Here is a tiny trained network, its code and every weight. The questions are about switching its units off for an input and a target symbol, where a switched-off unit gives its printed mean instead of its output.

import numpy as np


def w(rows, s, z=0):
    codes = np.array(rows[::2]) - 128.0
    scale = np.full(codes.shape[1], s)
    scale[-1] = z or s
    return codes * scale


def norm(h):
    return h / np.sqrt((h * h).mean(-1, keepdims=True) + 1e-5)


def f(y):
    return y / 2 * (1 + np.tanh(0.7978845608 * (y + 0.044715 * y**3)))


def softmax(a):
    e = np.exp(a - a.max(-1, keepdims=True))
    return e / e.sum(-1, keepdims=True)


def log_softmax(a):
    a = a - a.max(-1, keepdims=True)
    return a - np.log(np.exp(a).sum(-1, keepdims=True))


def net(x, mask):
    ids = ['ΓΔΠημξτφψω'.index(c) for c in x.split()]
    T = len(ids)
    res = E[ids] + P[:T]
    u = 0
    for l in range(2):
        q, k, v = (norm(res) @ M[l].T for M in (Q, K, V))
        z = softmax(np.where(np.tri(T) > 0, q @ k.T / 3**0.5, -1e9)) @ v
        res = res + np.where(mask[u], z, O[l][:, -1]) @ O[l][:, :-1]
        u += 1
        y = f(norm(res) @ A[l][:, :-1].T + A[l][:, -1])
        res = res + np.where(mask[u : u + 4], y, B[l][:, -1]) @ B[l][:, :-1]
        u += 4
    return log_softmax(norm(res)[-1] @ U[:, :-1].T + U[:, -1])


Q, K, V, O, A, B = {}, {}, {}, {}, {}, {}
E = w([
[111,167,122],'Γ',
[6,137,40],'Δ',
[91,108,97],'Π',
[132,119,91],'η',
[69,95,144],'μ',
[93,113,102],'ξ',
[79,86,147],'τ',
[88,106,86],'φ',
[144,143,94],'ψ',
[165,168,125],'ω',
],0.012)
P = w([
[136,3,138],'0',
[75,161,61],'1',
[85,177,80],'2',
[128,153,100],'3',
[126,165,108],'4',
[110,146,146],'5',
[134,142,147],'6',
[134,133,137],'7',
[109,154,132],'8',
[130,56,227],'9',
],0.0056)
Q[0] = w([
[147,182,186],'0.h1',
[208,187,164],'0.h1',
[247,144,134],'0.h1',
],0.013)
K[0] = w([
[27,218,44],'0.h1',
[101,209,149],'0.h1',
[127,252,191],'0.h1',
],0.012)
V[0] = w([
[1,163,117],'0.h1',
[120,203,158],'0.h1',
[162,142,222],'0.h1',
],0.0088)
O[0] = w([
[108,254,197,190],'0.h1',
[39,104,128,31],'0.h1',
[87,54,207,3],'0.h1',
],0.009,0.0053)
A[0] = w([
[185,254,118,24],'0.n1',
[127,232,36,252],'0.n2',
[114,40,134,121],'0.n3',
[191,97,71,180],'0.n4',
],0.0069,0.0036)
B[0] = w([
[57,56,115,170],'0.n1',
[198,39,255,245],'0.n2',
[26,219,55,123],'0.n3',
[78,200,222,149],'0.n4',
],0.0057,0.012)
Q[1] = w([
[92,1,109],'1.h1',
[155,105,145],'1.h1',
[145,201,36],'1.h1',
],0.0059)
K[1] = w([
[189,255,121],'1.h1',
[184,170,45],'1.h1',
[188,5,170],'1.h1',
],0.0053)
V[1] = w([
[219,11,12],'1.h1',
[207,190,150],'1.h1',
[197,249,106],'1.h1',
],0.012)
O[1] = w([
[8,39,209,53],'1.h1',
[98,209,189,253],'1.h1',
[40,223,119,221],'1.h1',
],0.011,0.0056)
A[1] = w([
[3,193,182,81],'1.n1',
[36,15,160,253],'1.n2',
[119,162,179,77],'1.n3',
[194,93,121,126],'1.n4',
],0.012,0.003)
B[1] = w([
[179,105,232,239],'1.n1',
[84,216,5,254],'1.n2',
[136,76,173,164],'1.n3',
[132,133,163,136],'1.n4',
],0.011,0.007)
U = w([
[163,131,116,6],'Γ',
[156,239,70,253],'Δ',
[157,114,178,22],'Π',
[68,153,145,18],'η',
[225,110,73,66],'μ',
[164,124,181,135],'ξ',
[254,28,105,141],'τ',
[144,121,189,35],'φ',
[60,139,112,99],'ψ',
[129,39,43,243],'ω',
],0.0099,0.0031)

Each question gives the input, a string of symbols that net reads in full, and the target symbol t.
The units are the heads (3 rows each of Q, K, V and O) and the neurons (one row each of A and B). Each row of codes is followed by its name. A weight is (code - 128) times the scale printed after its matrix; where a second scale follows, it is the last column's (O, A, B and U).
mask holds one flag per unit, layer by layer, with each layer's heads first. A switched-off unit (its flag False) gives its mean, the last column of its rows in O or B, instead of its output. The means were averaged over made-up inputs and are rounded, as every weight is.
A unit's drop is (log p(t) with every unit on - log p(t) with that unit switched off) / (log p(t) with every unit on - log p(t) with every unit switched off).
The circuit of an input: a set's keep is (log p(t) with only the set's units on - log p(t) with every unit switched off) / (log p(t) with every unit on - log p(t) with every unit switched off). Starting from all 10 units, units are removed one at a time, each time the one whose removal leaves the highest keep (on an exact tie, the one counted first), for as long as the keep stays at least 0.8.
units of the circuit, in order: the units of the circuit, biggest drop first
unit that matters most: the unit with the biggest drop
top k neurons in layer l: the k neurons of layer l with the biggest drops, biggest first
drop when u is switched off: that unit's drop, to one decimal
input τ Δ ξ ω τ, target τ: units of the circuit, in order -> (1.h1; 0.h1)
input ψ η Δ ω Δ ξ, target ψ: units of the circuit, in order -> (0.h1; 1.h1; 1.n2; 0.n1)
input τ Δ η Δ ω, target τ: units of the circuit, in order -> (0.h1; 1.h1)
input τ Δ Δ, target τ: units of the circuit, in order -> (1.h1)
input τ Π ψ, target τ: units of the circuit, in order -> (1.h1; 0.n2)
input ψ Δ ξ τ Δ ψ τ, target ψ: units of the circuit, in order -> (0.h1; 1.h1; 1.n2)
input Δ τ τ η Δ Δ τ Δ Γ τ, target Δ: units of the circuit, in order -> (1.h1; 0.h1)
input τ Δ ω, target τ: top 2 neurons in layer 0 -> (0.n2; 0.n4)
input τ η Δ Δ ψ τ, target τ: units of the circuit, in order -> (1.h1; 0.n2)
input ω τ Δ Δ ψ, target ω: units of the circuit, in order -> (1.h1; 0.h1; 1.n2)
input ψ φ ψ ψ φ Δ φ, target ψ: units of the circuit, in order -> (0.h1; 1.h1; 1.n2)
input τ Δ Γ ξ Δ η, target τ: units of the circuit, in order -> (1.h1; 0.n2)
input ψ ξ Δ τ ξ ω Π, target ψ: units of the circuit, in order -> (0.h1; 1.h1; 1.n2; 0.n1)
input τ τ Δ φ ω μ ψ, target τ: units of the circuit, in order -> (1.h1; 0.h1)
input ψ φ ω Δ η Π Δ, target ψ: unit that matters most -> 0.h1
input ω Π φ Π η ξ Π φ τ, target ω: drop when 0.h1 is switched off -> 0.9
input ω Δ Π ω ξ ω η ψ τ, target ω: drop when 0.h1 is switched off -> 0.8
input τ ξ ξ, target τ: drop when 0.h1 is switched off -> 0.3
